Below is a small trained network, with its code and all its weights. Each question gives an input and a target symbol and asks what happens when units are switched off, that is, made to give their printed mean instead of their output.

import numpy as np


def w(rows, s, z=0):
    codes = np.array(rows[::2]) - 128.0
    scale = np.full(codes.shape[1], s)
    scale[-1] = z or s
    return codes * scale


def norm(h):
    return h / np.sqrt((h * h).mean(-1, keepdims=True) + 1e-5)


def f(y):
    return y / 2 * (1 + np.tanh(0.7978845608 * (y + 0.044715 * y**3)))


def softmax(a):
    e = np.exp(a - a.max(-1, keepdims=True))
    return e / e.sum(-1, keepdims=True)


def log_softmax(a):
    a = a - a.max(-1, keepdims=True)
    return a - np.log(np.exp(a).sum(-1, keepdims=True))


def net(x, mask):
    ids = ['ΓΔΘΦΨαζλτ'.index(c) for c in x.split()]
    T = len(ids)
    res = E[ids] + P[:T]
    u = 0
    for l in range(2):
        r = norm(res)
        for j in range(3):
            rows = slice(3 * j, 3 * j + 3)
            q, k, v = (r @ M[l][rows].T for M in (Q, K, V))
            z = softmax(np.where(np.tri(T) > 0, q @ k.T / 3**0.5, -1e9)) @ v
            o = O[l][rows]
            res = res + np.where(mask[u + j], z, o[:, -1]) @ o[:, :-1]
        u += 3
        y = f(norm(res) @ A[l][:, :-1].T + A[l][:, -1])
        res = res + np.where(mask[u : u + 8], y, B[l][:, -1]) @ B[l][:, :-1]
        u += 8
    return log_softmax(norm(res)[-1] @ U[:, :-1].T + U[:, -1])


Q, K, V, O, A, B = {}, {}, {}, {}, {}, {}
E = w([
[142,137,75,142,147],'Γ',
[129,142,99,67,91],'Δ',
[89,96,190,77,197],'Θ',
[80,129,123,135,136],'Φ',
[3,145,158,147,143],'Ψ',
[214,136,165,99,146],'α',
[137,155,86,107,121],'ζ',
[137,153,71,125,108],'λ',
[147,186,139,95,127],'τ',
],0.026)
P = w([
[3,78,188,36,231],'0',
[19,36,81,33,250],'1',
[35,52,94,68,218],'2',
[47,86,105,132,169],'3',
[67,110,107,152,142],'4',
[84,127,117,171,108],'5',
[101,142,115,205,65],'6',
[126,195,96,182,68],'7',
[141,212,119,216,35],'8',
],0.0062)
Q[0] = w([
[159,5,137,109,111],'L0H1',
[205,74,116,78,177],'L0H1',
[48,64,133,116,158],'L0H1',
[193,129,108,128,99],'L0H2',
[148,92,209,154,182],'L0H2',
[111,136,136,120,188],'L0H2',
[185,99,244,130,62],'L0H3',
[185,73,173,176,160],'L0H3',
[155,157,68,149,168],'L0H3',
],0.012)
K[0] = w([
[169,253,96,92,201],'L0H1',
[163,214,200,45,178],'L0H1',
[3,166,120,104,192],'L0H1',
[225,179,160,128,121],'L0H2',
[121,51,126,92,193],'L0H2',
[97,157,111,64,132],'L0H2',
[91,63,238,175,100],'L0H3',
[96,112,177,209,125],'L0H3',
[130,254,42,157,91],'L0H3',
],0.0098)
V[0] = w([
[124,33,127,103,127],'L0H1',
[185,145,107,155,76],'L0H1',
[150,159,94,255,233],'L0H1',
[145,100,133,112,123],'L0H2',
[163,142,148,125,122],'L0H2',
[89,77,81,166,75],'L0H2',
[106,123,157,130,126],'L0H3',
[152,115,110,78,144],'L0H3',
[144,116,149,96,148],'L0H3',
],0.01)
O[0] = w([
[126,114,114,159,27,139],'L0H1',
[96,82,167,96,165,1],'L0H1',
[136,152,1,62,215,94],'L0H1',
[112,86,116,137,116,104],'L0H2',
[75,59,100,139,92,76],'L0H2',
[213,138,189,148,200,134],'L0H2',
[123,106,76,212,224,106],'L0H3',
[139,234,173,105,144,192],'L0H3',
[122,156,74,107,160,131],'L0H3',
],0.0068,0.0064)
A[0] = w([
[113,142,7,156,19,223],'L0N1',
[151,148,141,165,160,254],'L0N2',
[186,192,116,167,79,252],'L0N3',
[241,155,140,68,151,198],'L0N4',
[86,165,116,166,209,98],'L0N5',
[187,85,16,157,192,7],'L0N6',
[159,60,134,100,228,35],'L0N7',
[194,77,83,86,80,48],'L0N8',
],0.011,0.0043)
B[0] = w([
[95,180,205,121,130,255],'L0N1',
[163,93,160,43,69,179],'L0N2',
[126,115,157,73,28,253],'L0N3',
[70,2,58,28,86,200],'L0N4',
[219,143,68,208,127,199],'L0N5',
[60,145,182,35,62,137],'L0N6',
[172,91,221,77,138,139],'L0N7',
[146,163,11,160,197,143],'L0N8',
],0.0081,0.0087)
Q[1] = w([
[171,106,145,183,19],'L1H1',
[191,150,182,161,125],'L1H1',
[98,96,196,195,113],'L1H1',
[113,173,154,212,211],'L1H2',
[10,189,108,118,179],'L1H2',
[243,196,50,154,95],'L1H2',
[141,119,197,64,140],'L1H3',
[97,191,218,96,57],'L1H3',
[109,72,185,164,147],'L1H3',
],0.012)
K[1] = w([
[170,220,124,96,103],'L1H1',
[164,145,128,115,208],'L1H1',
[80,218,144,74,160],'L1H1',
[33,105,116,127,242],'L1H2',
[10,87,89,146,65],'L1H2',
[204,171,88,187,115],'L1H2',
[84,113,123,129,61],'L1H3',
[160,83,136,102,108],'L1H3',
[58,94,92,172,143],'L1H3',
],0.013)
V[1] = w([
[103,145,127,49,41],'L1H1',
[79,117,99,181,102],'L1H1',
[215,164,70,180,102],'L1H1',
[103,120,77,182,174],'L1H2',
[185,123,64,148,125],'L1H2',
[134,212,216,53,217],'L1H2',
[221,98,104,126,96],'L1H3',
[79,46,171,97,114],'L1H3',
[169,2,136,228,176],'L1H3',
],0.01)
O[1] = w([
[174,91,93,171,193,190],'L1H1',
[114,43,163,183,2,127],'L1H1',
[48,114,138,107,175,121],'L1H1',
[179,178,175,14,70,89],'L1H2',
[59,101,159,130,61,105],'L1H2',
[134,215,131,172,140,158],'L1H2',
[193,164,135,109,111,114],'L1H3',
[101,109,192,35,128,145],'L1H3',
[175,129,101,116,209,5],'L1H3',
],0.0081,0.014)
A[1] = w([
[109,163,104,156,111,102],'L1N1',
[68,106,116,142,163,255],'L1N2',
[163,169,99,223,150,155],'L1N3',
[201,173,128,109,169,125],'L1N4',
[109,84,184,81,147,218],'L1N5',
[103,167,115,121,37,156],'L1N6',
[81,97,203,124,226,44],'L1N7',
[69,134,106,207,249,127],'L1N8',
],0.016,0.0035)
B[1] = w([
[189,106,122,139,156,161],'L1N1',
[112,23,11,204,169,142],'L1N2',
[163,86,112,88,65,154],'L1N3',
[211,174,185,115,26,132],'L1N4',
[165,77,140,134,224,152],'L1N5',
[181,173,143,123,139,255],'L1N6',
[197,254,129,17,107,134],'L1N7',
[40,172,129,207,213,144],'L1N8',
],0.01,0.018)
U = w([
[235,118,70,153,74,52],'Γ',
[10,144,141,93,98,155],'Δ',
[112,144,124,132,102,109],'Θ',
[53,165,105,192,131,229],'Φ',
[136,76,222,184,102,131],'Ψ',
[164,70,142,105,169,253],'α',
[103,136,112,106,74,82],'ζ',
[157,166,159,84,241,129],'λ',
[101,179,36,78,113,69],'τ',
],0.013,0.0057)

Each question gives the input, a string of symbols that net reads in full, and the target symbol t.
The units are the heads (3 rows each of Q, K, V and O) and the neurons (one row each of A and B). Each row of codes is followed by its name. A weight is (code - 128) times the scale printed after its matrix; where a second scale follows, it is the last column's (O, A, B and U).
mask holds one flag per unit, layer by layer, with each layer's heads first. A switched-off unit (its flag False) gives its mean, the last column of its rows in O or B, instead of its output. The means were averaged over made-up inputs and are rounded, as every weight is.
A unit's drop is (log p(t) with every unit on - log p(t) with that unit switched off) / (log p(t) with every unit on - log p(t) with every unit switched off).
The circuit of an input: a set's keep is (log p(t) with only the set's units on - log p(t) with every unit switched off) / (log p(t) with every unit on - log p(t) with every unit switched off). Starting from the 12 units with the biggest drops (on a tie, the unit counted first), units are removed one at a time, each time the one whose removal leaves the highest keep (on an exact tie, the one counted first), for as long as the keep stays at least 0.8.
units of the circuit, in order: the units of the circuit, biggest drop first
unit that matters most: the unit with the biggest drop
k most important neurons: the k neurons with the biggest drops, biggest first
k most important neurons of layer l: the k neurons of layer l with the biggest drops, biggest first
input λ α τ, target α: unit that matters most : L0N4
input Θ τ τ Φ Γ, target Φ: units of the circuit, in order : (L0N1; L1H2)
input Ψ α Ψ ζ Δ α, target Φ: 4 most important neurons : (L0N8; L0N3; L1N8; L0N1)
input Ψ Φ Δ Δ Φ Φ, target Γ: units of the circuit, in order : (L0H2; L0N1)
input Φ α α Ψ Φ Φ τ, target Δ: 2 most important neurons of layer 0 : (L0N5; L0N3)
input Δ Φ ζ, target Ψ: units of the circuit, in order : (L0H1; L0N1)
input Δ α Φ τ λ Φ α Θ ζ, target λ: units of the circuit, in order : (L0N1; L1H1)
input α λ Φ Γ τ α λ τ, target λ: 2 most important neurons : (L0N5; L1N3)
input Θ ζ Δ λ Δ τ Θ Φ, target Γ: units of the circuit, in order : (L0H1; L0N5; L1N3)
input Δ λ Δ τ Γ α ζ Γ, target λ: 2 most important neurons of layer 0 : (L0N1; L0N6)
input ζ τ Ψ τ τ λ Γ, target Φ: units of the circuit, in order : (L0N1; L1H2)
input λ Φ λ λ α ζ, target α: 2 most important neurons of layer 0 : (L0N4; L0N5)
input λ Γ ζ Θ τ α α Δ Γ, target λ: units of the circuit, in order : (L0H1; L1H1)
input λ τ Ψ α Φ Δ λ τ, target α: unit that matters most : L0H1
input Φ α Δ Δ Γ Φ Φ Θ λ, target Δ: 2 most important neurons : (L0N5; L0N1)
input λ Ψ Δ, target α: 2 most important neurons : (L0N4; L1N5)
input Φ Ψ τ, target Δ: 2 most important neurons : (L0N5; L0N4)
input Φ ζ λ λ Ψ Φ Φ Ψ, target Γ: 2 most important neurons : (L0N1; L0N5)
input Φ Φ Φ Θ Φ Φ λ Γ, target Δ: 2 most important neurons of layer 0 : (L0N5; L0N6)
input Φ Φ ζ, target Δ: 3 most important neurons : (L0N5; L0N1; L0N4)
input ζ Θ Θ ζ Φ λ Φ λ α, target α: unit that matters most : L0H1
input Φ Θ Φ, target λ: 3 most important neurons of layer 0 : (L0N4; L0N3; L0N1)
